Below is a small trained network, with its code and all its weights. Each question gives an input and a class and asks what happens when units are switched off, that is, made to give their printed mean instead of their output.

import numpy as np


def w(rows, s, z=0):
    codes = np.array(rows[::2]) - 128.0
    scale = np.full(codes.shape[1], s)
    scale[-1] = z or s
    return codes * scale


def norm(h):
    return h / np.sqrt((h * h).mean(-1, keepdims=True) + 1e-5)


def f(y):
    return np.maximum(y, 0)


def log_softmax(a):
    a = a - a.max(-1, keepdims=True)
    return a - np.log(np.exp(a).sum(-1, keepdims=True))


def net(x, mask):
    res = np.array(x, float).reshape(1, 2) / 4 @ E
    u = 0
    for l in range(2):
        y = f(norm(res) @ A[l][:, :-1].T + A[l][:, -1])
        res = res + np.where(mask[u : u + 4], y, B[l][:, -1]) @ B[l][:, :-1]
        u += 4
    return log_softmax(norm(res)[-1] @ U[:, :-1].T + U[:, -1])


A, B = {}, {}
E = w([
[129,101,23,129,48,34,98,125],'x0',
[99,253,127,116,103,132,157,56],'x1',
],0.0064)
A[0] = w([
[208,83,99,159,218,139,63,200,189],'0.n1',
[97,114,73,165,23,4,101,87,250],'0.n2',
[43,244,171,111,95,192,215,69,138],'0.n3',
[153,187,247,118,192,165,247,96,140],'0.n4',
],0.0028,0.002)
B[0] = w([
[52,112,161,80,46,122,188,41,209],'0.n1',
[154,69,135,128,224,242,179,95,253],'0.n2',
[101,24,197,84,81,104,160,228,242],'0.n3',
[165,68,6,187,154,136,97,2,235],'0.n4',
],0.0038,0.0043)
A[1] = w([
[101,254,128,132,74,83,138,81,60],'1.n1',
[120,58,108,140,84,138,154,81,166],'1.n2',
[174,80,133,170,139,103,55,235,8],'1.n3',
[158,130,17,168,70,11,93,113,53],'1.n4',
],0.0076,0.0014)
B[1] = w([
[111,1,125,119,57,62,113,189,214],'1.n1',
[131,197,78,118,96,127,118,178,254],'1.n2',
[76,106,179,120,46,49,157,91,181],'1.n3',
[145,164,219,157,253,223,138,79,220],'1.n4',
],0.0093,0.0066)
U = w([
[136,116,177,158,252,196,149,99,219],'0',
[98,44,160,114,53,57,156,173,223],'1',
[137,192,39,106,98,159,139,199,161],'2',
[153,143,104,122,154,70,115,115,23],'3',
[147,149,119,140,156,81,96,142,30],'4',
[147,149,129,127,147,84,75,124,16],'5',
[159,138,96,112,162,68,115,110,13],'6',
[169,142,101,112,157,66,107,106,3],'7',
],0.016,0.0039)

Each question gives the input, the list of numbers given to net, and the class t.
The units are the neurons (one row each of A and B). Each row of codes is followed by its name. A weight is (code - 128) times the scale printed after its matrix; where a second scale follows, it is the last column's (A, B and U).
mask holds one flag per neuron, layer by layer. A switched-off neuron (its flag False) gives its mean, the last column of its row in B, instead of its output. The means were averaged over made-up inputs and are rounded, as every weight is.
A unit's drop is (log p(t) with every unit on - log p(t) with that unit switched off) / (log p(t) with every unit on - log p(t) with every unit switched off).
The circuit of an input: a set's keep is (log p(t) with only the set's units on - log p(t) with every unit switched off) / (log p(t) with every unit on - log p(t) with every unit switched off). Starting from all 8 units, units are removed one at a time, each time the one whose removal leaves the highest keep (on an exact tie, the one counted first), for as long as the keep stays at least 0.8.
circuit, biggest first: the units of the circuit, biggest drop first
unit that matters most: the unit with the biggest drop
top k neurons: the k neurons with the biggest drops, biggest first
drop of u: that unit's drop, to one decimal
input [1,2], class 2: unit that matters most	1.n4
input [3,1], class 2: top 2 neurons	[0.n2 0.n4]
input [-4,-8], class 1: top 2 neurons	[1.n4 1.n3]
input [3,-2], class 2: top 2 neurons	[0.n2 1.n2]
input [-3,4], class 1: top 3 neurons	[1.n4 0.n2 1.n2]
input [3,-3], class 2: top 2 neurons	[1.n2 0.n2]
input [5,5], class 0: top 2 neurons	[1.n4 0.n1]
input [-3,-2], class 2: top 4 neurons	[1.n4 0.n2 1.n1 0.n1]
input [-2,3], class 2: top 4 neurons	[0.n4 0.n3 1.n4 1.n1]
input [-6,7], class 1: circuit, biggest first	[1.n4 1.n1]
input [2,3], class 2: top 2 neurons	[0.n2 0.n3]
input [6,6], class 0: top 3 neurons	[1.n4 0.n1 1.n3]
input [0,3], class 2: top 2 neurons	[0.n3 1.n1]
input [-3,5], class 1: unit that matters most	0.n2
input [3,3], class 2: top 2 neurons	[0.n2 0.n4]
input [-3,-5], class 1: top 2 neurons	[1.n4 0.n2]
input [7,2], class 0: drop of 1.n4	0.8
input [6,4], class 0: drop of 1.n3	0.0
input [-2,-1], class 2: drop of 1.n4	0.2
input [3,7], class 1: top neuron	[1.n1]
input [8,-7], class 0: drop of 1.n4	1.3
